[[35 11  7]
 [10 35  8]
 [35 12  7]
 [34 14  6]
 [12 35  6]
 [22  3 29]]
->
[[29  3 22]
 [ 6 35 12]
 [ 6 14 34]
 [ 7 12 35]
 [ 8 35 10]
 [ 7 11 35]]

[[ 0 19 17 18 18 35 36 36]
 [ 0  0  1 19 18 35 36 36]
 [ 0  0  1 17 18 17 18 36]
 [ 0  0 18 19 18 35 36 36]
 [ 0  0  1 18 18 35 36 36]
 [ 0  0  1 17 18 35 36 36]
 [ 0  0 19 18 18 35 36 36]]
->
[[36 36 35 18 18 19  0  0]
 [36 36 35 18 17  1  0  0]
 [36 36 35 18 18  1  0  0]
 [36 36 35 18 19 18  0  0]
 [36 18 17 18 17  1  0  0]
 [36 36 35 18 19  1  0  0]
 [36 36 35 18 18 17 19  0]]

[[-13 -26  -6 -11 -30 -22  -2  -6 -13 -24]
 [ 15 -21  19  38  -7  13  38  14  -6  18]
 [-32  -7  -5 -35 -20  -6 -39   5  12 -33]
 [ -1 -12  25  21   1  28   9  12  -7  13]
 [ 16  11   8  14  19  14  14  -4  -7  22]
 [ 18  13   1  17  22   9  15  -7  -8  24]
 [ -7   3  -6  -9   2  -1 -14  -6  -2  -4]]
->
[[ -4  -2  -6 -14  -1   2  -9  -6   3  -7]
 [ 24  -8  -7  15   9  22  17   1  13  18]
 [ 22  -7  -4  14  14  19  14   8  11  16]
 [ 13  -7  12   9  28   1  21  25 -12  -1]
 [-33  12   5 -39  -6 -20 -35  -5  -7 -32]
 [ 18  -6  14  38  13  -7  38  19 -21  15]
 [-24 -13  -6  -2 -22 -30 -11  -6 -26 -13]]

[[  3  19   7  -7  -3  -9 -17]
 [ -2  20   4  -1 -11  -7 -32]
 [ 18  -9  12  24  23  15   8]
 [ 26  12  41  19  22  22 -31]
 [-14 -29 -23  24   0   0   5]]
->
[[  5   0   0  24 -23 -29 -14]
 [-31  22  22  19  41  12  26]
 [  8  15  23  24  12  -9  18]
 [-32  -7 -11  -1   4  20  -2]
 [-17  -9  -3  -7   7  19   3]]

[[ -5  19]
 [ 10 -10]
 [ 10 -35]
 [  2  -4]
 [  2  -9]
 [  3  18]]
->
[[ 18   3]
 [ -9   2]
 [ -4   2]
 [-35  10]
 [-10  10]
 [ 19  -5]]

[[  8  23  18  19  26  15  17  10 -10   1]
 [  5   6   9  11   7   7  10   5  44   1]
 [  5   2   8   8 -21  -1   5   4  42  -3]
 [-19  12 -39 -41  -1 -15 -35 -24  12  -3]
 [ -9 -19 -12 -12  15  -2  -9  -8 -15   1]
 [  3   9   6   7  14   5   5   2 -21   5]
 [-16  26 -35 -36   8  -9 -29 -20 -15   0]]
->
[[  0 -15 -20 -29  -9   8 -36 -35  26 -16]
 [  5 -21   2   5   5  14   7   6   9   3]
 [  1 -15  -8  -9  -2  15 -12 -12 -19  -9]
 [ -3  12 -24 -35 -15  -1 -41 -39  12 -19]
 [ -3  42   4   5  -1 -21   8   8   2   5]
 [  1  44   5  10   7   7  11   9   6   5]
 [  1 -10  10  17  15  26  19  18  23   8]]

[[-17  10   8  22 -13]
 [-12  -5  10   9  40]
 [  8  -2  -4  -9   4]
 [-17  -4  -7   3  16]]
->
[[ 16   3  -7  -4 -17]
 [  4  -9  -4  -2   8]
 [ 40   9  10  -5 -12]
 [-13  22   8  10 -17]]
